Below is a small trained network, with its code and all its weights. Each question gives an input and a class and asks what happens when units are switched off, that is, made to give their printed mean instead of their output.

import numpy as np


def w(rows, s, z=0):
    codes = np.array(rows[::2]) - 128.0
    scale = np.full(codes.shape[1], s)
    scale[-1] = z or s
    return codes * scale


def norm(h):
    return h / np.sqrt((h * h).mean(-1, keepdims=True) + 1e-5)


def f(y):
    return np.maximum(y, 0)


def log_softmax(a):
    a = a - a.max(-1, keepdims=True)
    return a - np.log(np.exp(a).sum(-1, keepdims=True))


def net(x, mask):
    res = np.array(x, float).reshape(1, 8) / 4 @ E
    u = 0
    for l in range(2):
        y = f(norm(res) @ A[l][:, :-1].T + A[l][:, -1])
        res = res + np.where(mask[u : u + 14], y, B[l][:, -1]) @ B[l][:, :-1]
        u += 14
    return log_softmax(norm(res)[-1] @ U[:, :-1].T + U[:, -1])


A, B = {}, {}
E = w([
[129,105,136,132,190,190,130,74,125],'x0',
[4,115,127,110,117,125,122,122,158],'x1',
[127,128,129,129,127,131,128,129,127],'x2',
[129,129,125,126,129,127,128,127,129],'x3',
[136,127,140,92,59,136,124,64,114],'x4',
[114,127,87,115,142,124,71,134,45],'x5',
[127,128,130,129,126,130,126,129,127],'x6',
[129,125,127,128,128,126,127,128,129],'x7',
],0.013)
A[0] = w([
[107,156,165,112,185,97,96,145,40,45],'0.n0',
[117,121,74,85,160,116,64,90,67,22],'0.n1',
[139,163,126,163,132,90,148,73,197,23],'0.n2',
[116,122,104,194,245,123,139,219,137,3],'0.n3',
[117,111,118,8,73,174,136,44,127,29],'0.n4',
[150,108,139,127,182,212,107,86,155,1],'0.n5',
[165,150,139,159,179,191,125,79,103,81],'0.n6',
[13,92,120,153,140,112,127,107,152,68],'0.n7',
[160,132,218,154,133,147,206,112,255,66],'0.n8',
[198,130,160,98,73,143,137,81,84,104],'0.n9',
[218,115,129,194,156,128,172,136,76,81],'0.n10',
[135,152,85,114,60,72,111,201,132,3],'0.n11',
[82,119,79,144,151,224,113,76,152,63],'0.n12',
[111,148,94,117,151,137,30,143,9,39],'0.n13',
],0.0085,0.0065)
B[0] = w([
[126,79,119,137,90,167,153,146,144,166],'0.n0',
[127,67,83,146,94,193,182,142,127,179],'0.n1',
[121,96,75,132,120,142,144,145,86,145],'0.n2',
[90,153,140,255,107,120,74,84,154,213],'0.n3',
[107,143,142,218,127,133,78,121,154,217],'0.n4',
[114,97,178,119,172,55,183,126,84,167],'0.n5',
[107,109,149,98,138,31,153,141,88,199],'0.n6',
[152,173,128,46,154,147,82,156,169,220],'0.n7',
[124,67,31,114,64,198,156,179,49,254],'0.n8',
[87,143,106,171,150,102,70,122,190,228],'0.n9',
[122,153,134,33,150,125,64,147,185,220],'0.n10',
[113,121,211,132,119,64,190,152,65,168],'0.n11',
[101,108,169,108,147,30,147,147,68,195],'0.n12',
[145,87,65,107,73,216,212,148,136,224],'0.n13',
],0.0096,0.006)
A[1] = w([
[56,96,142,109,172,175,131,91,133,119],'1.n0',
[111,167,141,104,33,74,157,167,148,118],'1.n1',
[123,170,226,128,98,21,190,159,59,3],'1.n2',
[114,182,111,251,212,116,92,154,168,26],'1.n3',
[211,146,109,131,144,130,163,113,157,103],'1.n4',
[254,174,117,79,174,87,48,129,139,69],'1.n5',
[146,141,169,142,109,174,253,114,209,82],'1.n6',
[99,173,115,11,163,135,74,124,184,31],'1.n7',
[138,176,151,165,47,128,78,3,118,58],'1.n8',
[125,135,144,178,80,120,70,8,130,56],'1.n9',
[65,171,158,66,148,126,80,135,165,42],'1.n10',
[198,159,149,118,144,145,116,118,106,37],'1.n11',
[132,90,185,105,227,132,158,27,93,58],'1.n12',
[147,97,179,79,144,101,165,132,104,132],'1.n13',
],0.01,0.0058)
B[1] = w([
[231,186,146,109,125,66,150,134,101,233],'1.n0',
[163,106,145,148,250,109,137,82,82,254],'1.n1',
[174,133,192,132,183,50,213,76,88,193],'1.n2',
[151,119,156,238,69,127,75,16,155,222],'1.n3',
[23,162,136,77,106,148,107,111,137,168],'1.n4',
[13,162,166,14,119,187,117,94,205,226],'1.n5',
[160,82,34,91,72,177,112,142,14,158],'1.n6',
[168,180,132,46,114,160,116,110,180,196],'1.n7',
[122,127,132,254,175,153,87,150,179,213],'1.n8',
[134,129,149,235,141,119,115,174,159,210],'1.n9',
[186,156,158,31,111,191,95,88,183,197],'1.n10',
[114,125,144,61,96,170,94,107,170,142],'1.n11',
[170,141,170,142,138,4,195,170,84,194],'1.n12',
[109,216,162,139,134,91,130,124,141,180],'1.n13',
],0.0085,0.0054)
U = w([
[137,87,39,116,97,185,164,172,84,187],'0',
[116,178,151,43,137,157,101,124,187,219],'1',
[143,140,174,144,172,37,180,131,84,1],'2',
[119,137,133,253,121,141,77,119,170,95],'3',
],0.021,0.00069)

Each question gives the input, the list of numbers given to net, and the class t.
The units are the neurons (one row each of A and B). Each row of codes is followed by its name. A weight is (code - 128) times the scale printed after its matrix; where a second scale follows, it is the last column's (A, B and U).
mask holds one flag per neuron, layer by layer. A switched-off neuron (its flag False) gives its mean, the last column of its row in B, instead of its output. The means were averaged over made-up inputs and are rounded, as every weight is.
A unit's drop is (log p(t) with every unit on - log p(t) with that unit switched off) / (log p(t) with every unit on - log p(t) with every unit switched off).
The circuit of an input: a set's keep is (log p(t) with only the set's units on - log p(t) with every unit switched off) / (log p(t) with every unit on - log p(t) with every unit switched off). Starting from the 12 units with the biggest drops (on a tie, the unit counted first), units are removed one at a time, each time the one whose removal leaves the highest keep (on an exact tie, the one counted first), for as long as the keep stays at least 0.8.
circuit, biggest first: the units of the circuit, biggest drop first
top k neurons: the k neurons with the biggest drops, biggest first
k most important neurons of layer l: the k neurons of layer l with the biggest drops, biggest first
drop of u: that unit's drop, to one decimal
input [6,-2,-2,-1,-4,-4,-7,6], class 2: circuit, biggest first -> (0.n5)
input [3,5,3,-1,7,-6,-7,8], class 3: 2 most important neurons of layer 0 -> (0.n4 0.n13)
input [8,-3,-5,7,8,-2,-1,-3], class 2: top 4 neurons -> (1.n12 0.n5 0.n6 0.n3)
input [-8,6,-4,2,8,-4,4,-3], class 2: top 4 neurons -> (0.n11 1.n1 0.n3 1.n2)
input [-4,2,-1,2,8,-7,-5,6], class 3: top 2 neurons -> (0.n4 0.n13)
input [-6,7,-8,-1,8,-2,5,8], class 3: top 2 neurons -> (0.n4 0.n10)
input [2,3,1,3,3,-3,2,-6], class 0: top 2 neurons -> (0.n8 0.n10)
input [6,-6,-8,0,-8,7,-1,-2], class 3: top 3 neurons -> (0.n3 0.n8 1.n3)
input [-3,5,8,-6,6,-3,5,6], class 3: top 3 neurons -> (0.n4 0.n10 1.n8)
input [-2,-3,3,5,-8,8,-2,-1], class 0: top 4 neurons -> (0.n13 0.n9 0.n4 0.n0)
input [7,4,-3,-1,-5,5,2,1], class 2: top 2 neurons -> (0.n8 0.n12)
input [5,8,7,3,-4,6,-5,1], class 1: 2 most important neurons of layer 0 -> (0.n7 0.n8)
input [-1,5,-7,8,6,4,-7,6], class 3: 3 most important neurons of layer 0 -> (0.n4 0.n10 0.n8)
input [1,4,7,-5,6,3,-6,-6], class 3: circuit, biggest first -> (0.n4)
input [-6,6,-5,5,-4,0,3,-7], class 1: top 2 neurons -> (0.n7 1.n10)
input [-6,7,7,-1,1,7,6,-3], class 0: top 2 neurons -> (0.n13 0.n10)
input [-7,0,5,-6,8,5,3,6], class 3: top 2 neurons -> (1.n8 0.n9)
input [7,1,-2,5,7,-2,3,-7], class 2: top 2 neurons -> (0.n5 0.n12)
input [7,1,3,-3,-5,7,4,-8], class 0: top 2 neurons -> (0.n13 0.n1)
input [8,-3,-2,-1,7,5,-8,-8], class 2: circuit, biggest first -> (1.n12)
input [-7,-3,-6,-4,1,7,-4,3], class 0: 4 most important neurons of layer 0 -> (0.n13 0.n12 0.n6 0.n1)
input [3,-6,-7,-4,-5,-5,0,2], class 1: top 4 neurons -> (0.n10 0.n13 0.n1 1.n5)
input [8,6,4,-6,4,2,0,-4], class 2: 2 most important neurons of layer 0 -> (0.n12 0.n10)
input [6,7,-8,-6,-7,-4,0,-8], class 1: 4 most important neurons of layer 1 -> (1.n10 1.n8 1.n0 1.n9)
input [7,6,-2,-8,-4,-4,1,-5], class 2: 3 most important neurons of layer 0 -> (0.n12 0.n10 0.n5)
input [-2,-6,-2,0,-7,3,7,3], class 3: 2 most important neurons of layer 0 -> (0.n3 0.n7)
input [4,-1,-1,6,1,-5,5,-3], class 0: circuit, biggest first -> (0.n8)
input [0,7,2,6,-6,0,-7,-6], class 1: 2 most important neurons of layer 0 -> (0.n7 0.n4)
input [-3,-5,-3,7,-1,-7,-2,-4], class 0: drop of 0.n8 -> 0.7
